Below are the code and all the weights of a small trained network. Each question names an input and a class and asks about switching units off, where a switched-off unit gives its printed mean instead of its output.

import numpy as np


def w(rows, s, z=0):
    codes = np.array(rows[::2]) - 128.0
    scale = np.full(codes.shape[1], s)
    scale[-1] = z or s
    return codes * scale


def f(y):
    return np.maximum(y, 0)


def log_softmax(a):
    a = a - a.max(-1, keepdims=True)
    return a - np.log(np.exp(a).sum(-1, keepdims=True))


def net(x, mask):
    res = np.array(x, float).reshape(1, 6) / 4 @ E
    y = f(res @ A[0][:, :-1].T + A[0][:, -1])
    res = res + np.where(mask, y, B[0][:, -1]) @ B[0][:, :-1]
    return log_softmax(res[-1] @ U[:, :-1].T + U[:, -1])


A, B = {}, {}
E = w([
[26,131,220,18,159,20,172,120],'x0',
[34,73,94,77,105,247,253,212],'x1',
[227,20,52,38,204,113,151,61],'x2',
[101,219,72,11,43,188,71,24],'x3',
[58,148,66,236,117,87,225,29],'x4',
[127,130,125,127,132,125,129,130],'x5',
],0.0054)
A[0] = w([
[193,89,95,87,178,60,149,89,87],'N0',
[163,102,149,76,185,161,96,203,154],'N1',
[33,142,149,41,150,104,204,140,140],'N2',
[71,159,196,153,109,123,114,211,114],'N3',
[85,46,64,102,144,177,218,193,153],'N4',
[104,205,43,31,134,177,81,27,65],'N5',
[136,128,224,80,158,12,183,111,118],'N6',
[56,87,182,86,145,27,137,130,41],'N7',
[99,171,79,188,73,67,201,24,79],'N8',
[91,116,84,88,80,187,219,164,52],'N9',
[172,206,164,161,167,66,89,97,254],'N10',
[101,164,77,163,111,152,164,87,190],'N11',
[160,112,34,174,113,196,88,106,68],'N12',
[147,115,53,110,175,94,137,65,168],'N13',
[35,139,164,24,96,79,106,72,94],'N14',
[121,97,163,207,235,94,202,204,188],'N15',
[169,95,151,211,148,140,168,163,90],'N16',
[160,161,106,166,119,175,138,135,224],'N17',
[98,139,118,159,137,111,170,87,97],'N18',
[118,223,183,177,61,80,79,139,132],'N19',
[116,193,86,66,81,184,148,61,221],'N20',
[98,103,97,163,146,86,185,83,126],'N21',
[173,144,175,23,73,163,21,231,74],'N22',
[60,227,180,177,50,141,95,147,74],'N23',
[25,59,109,134,112,214,194,202,90],'N24',
[222,133,64,165,84,201,157,143,64],'N25',
[162,139,156,176,150,91,48,53,48],'N26',
[115,171,234,192,2,129,160,180,85],'N27',
[147,100,77,157,143,169,92,144,186],'N28',
[136,166,105,200,109,172,99,176,126],'N29',
[193,45,74,68,195,106,150,49,77],'N30',
[120,168,72,70,41,136,96,55,50],'N31',
[186,162,173,176,140,13,66,51,50],'N32',
[55,113,114,97,120,197,176,135,80],'N33',
[86,125,63,178,94,116,207,41,102],'N34',
[157,81,87,203,90,231,64,89,73],'N35',
[76,131,91,180,135,104,161,53,71],'N36',
[173,51,84,53,181,134,154,60,92],'N37',
[207,45,146,185,215,50,168,184,82],'N38',
],0.0077,0.0095)
B[0] = w([
[128,144,129,160,73,181,170,118,164],'N0',
[156,68,142,91,130,100,135,96,186],'N1',
[117,91,138,193,190,168,105,94,205],'N2',
[117,112,111,120,95,172,162,116,180],'N3',
[131,164,85,105,119,166,99,124,208],'N4',
[96,156,164,151,78,114,133,232,177],'N5',
[110,110,128,171,186,184,96,101,184],'N6',
[111,136,173,177,185,172,117,191,156],'N7',
[186,92,166,65,162,110,135,145,177],'N8',
[150,197,78,112,158,149,102,164,160],'N9',
[108,114,69,75,140,169,102,112,247],'N10',
[131,66,121,101,136,113,125,96,201],'N11',
[110,123,147,178,165,144,126,145,157],'N12',
[122,103,122,128,98,169,142,86,187],'N13',
[100,95,141,187,195,141,107,152,183],'N14',
[81,105,139,92,74,65,105,175,230],'N15',
[105,122,158,128,102,107,103,170,163],'N16',
[96,72,138,114,147,150,103,74,216],'N17',
[174,104,171,99,123,145,128,157,147],'N18',
[144,103,101,144,88,177,170,112,193],'N19',
[56,95,146,109,73,81,89,190,232],'N20',
[141,109,171,97,150,115,128,137,168],'N21',
[213,83,159,69,168,57,172,124,185],'N22',
[162,121,134,159,72,192,198,111,182],'N23',
[166,189,70,88,152,153,112,166,192],'N24',
[129,120,165,185,196,151,120,132,157],'N25',
[155,186,78,87,157,178,90,200,154],'N26',
[143,137,128,152,83,172,187,119,182],'N27',
[94,84,131,144,146,152,118,102,191],'N28',
[101,119,168,159,172,158,105,114,177],'N29',
[161,168,132,187,79,195,175,98,179],'N30',
[79,136,182,152,90,81,109,249,156],'N31',
[162,196,55,82,152,188,103,203,172],'N32',
[177,162,80,105,140,155,99,145,163],'N33',
[185,106,174,65,145,102,142,146,178],'N34',
[137,129,157,172,200,145,121,149,166],'N35',
[194,93,155,96,160,126,143,162,153],'N36',
[155,156,134,162,75,188,180,78,176],'N37',
[92,127,147,138,67,91,112,215,186],'N38',
],0.011)
U = w([
[164,183,53,99,149,157,110,151,93],'0',
[106,137,159,155,77,94,121,184,90],'1',
[162,137,131,168,81,173,219,100,98],'2',
[130,119,155,203,213,144,117,122,90],'3',
[212,101,172,69,156,97,168,118,74],'4',
[116,110,113,114,125,138,125,104,226],'5',
[100,121,95,114,121,83,122,52,169],'6',
[168,253,131,247,140,8,145,16,5],'7',
],0.016,0.017)

Each question gives the input, the list of numbers given to net, and the class t.
The units are the neurons (one row each of A and B). Each row of codes is followed by its name. A weight is (code - 128) times the scale printed after its matrix; where a second scale follows, it is the last column's (A, B and U).
mask holds one flag per neuron, in row order. A switched-off neuron (its flag False) gives its mean, the last column of its row in B, instead of its output. The means were averaged over made-up inputs and are rounded, as every weight is.
A unit's drop is (log p(t) with every unit on - log p(t) with that unit switched off) / (log p(t) with every unit on - log p(t) with every unit switched off).
The circuit of an input: a set's keep is (log p(t) with only the set's units on - log p(t) with every unit switched off) / (log p(t) with every unit on - log p(t) with every unit switched off). Starting from the 12 units with the biggest drops (on a tie, the unit counted first), units are removed one at a time, each time the one whose removal leaves the highest keep (on an exact tie, the one counted first), for as long as the keep stays at least 0.8.
units of the circuit, in order: the units of the circuit, biggest drop first
most important unit: the unit with the biggest drop
k most important neurons: the k neurons with the biggest drops, biggest first
drop when u is switched off: that unit's drop, to one decimal
input [-7,-3,7,4,1,4], class 2: units of the circuit, in order	[N30]
input [5,-1,5,-3,-5,5], class 2: units of the circuit, in order	[N30 N0]
input [-3,-1,6,-2,-2,6], class 2: 2 most important neurons	[N30 N37]
input [-3,8,4,0,-8,2], class 0: 2 most important neurons	[N4 N24]
input [0,-6,-6,-5,-7,-1], class 4: 2 most important neurons	[N22 N1]
input [-2,5,1,-1,5,0], class 0: 4 most important neurons	[N24 N4 N9 N22]
input [-7,6,-3,0,-8,7], class 4: 2 most important neurons	[N22 N1]
input [8,7,-5,-3,8,2], class 3: 2 most important neurons	[N2 N7]
input [8,7,3,2,8,3], class 3: 2 most important neurons	[N2 N14]
input [7,-3,2,-7,-1,-1], class 1: 2 most important neurons	[N38 N15]
input [-7,7,8,-2,-6,5], class 2: 2 most important neurons	[N37 N30]
input [-7,-2,4,1,8,-3], class 4: 3 most important neurons	[N34 N8 N2]
input [6,2,-4,3,-2,-2], class 3: units of the circuit, in order	[N14 N2]
input [-6,8,0,-3,0,1], class 0: most important unit	N24
input [1,-4,7,-6,-3,-2], class 2: drop when N20 is switched off	0.3
input [-7,4,4,0,5,7], class 3: drop when N12 is switched off	0.1
input [-2,7,-1,-8,-3,-7], class 1: drop when N36 is switched off	0.0
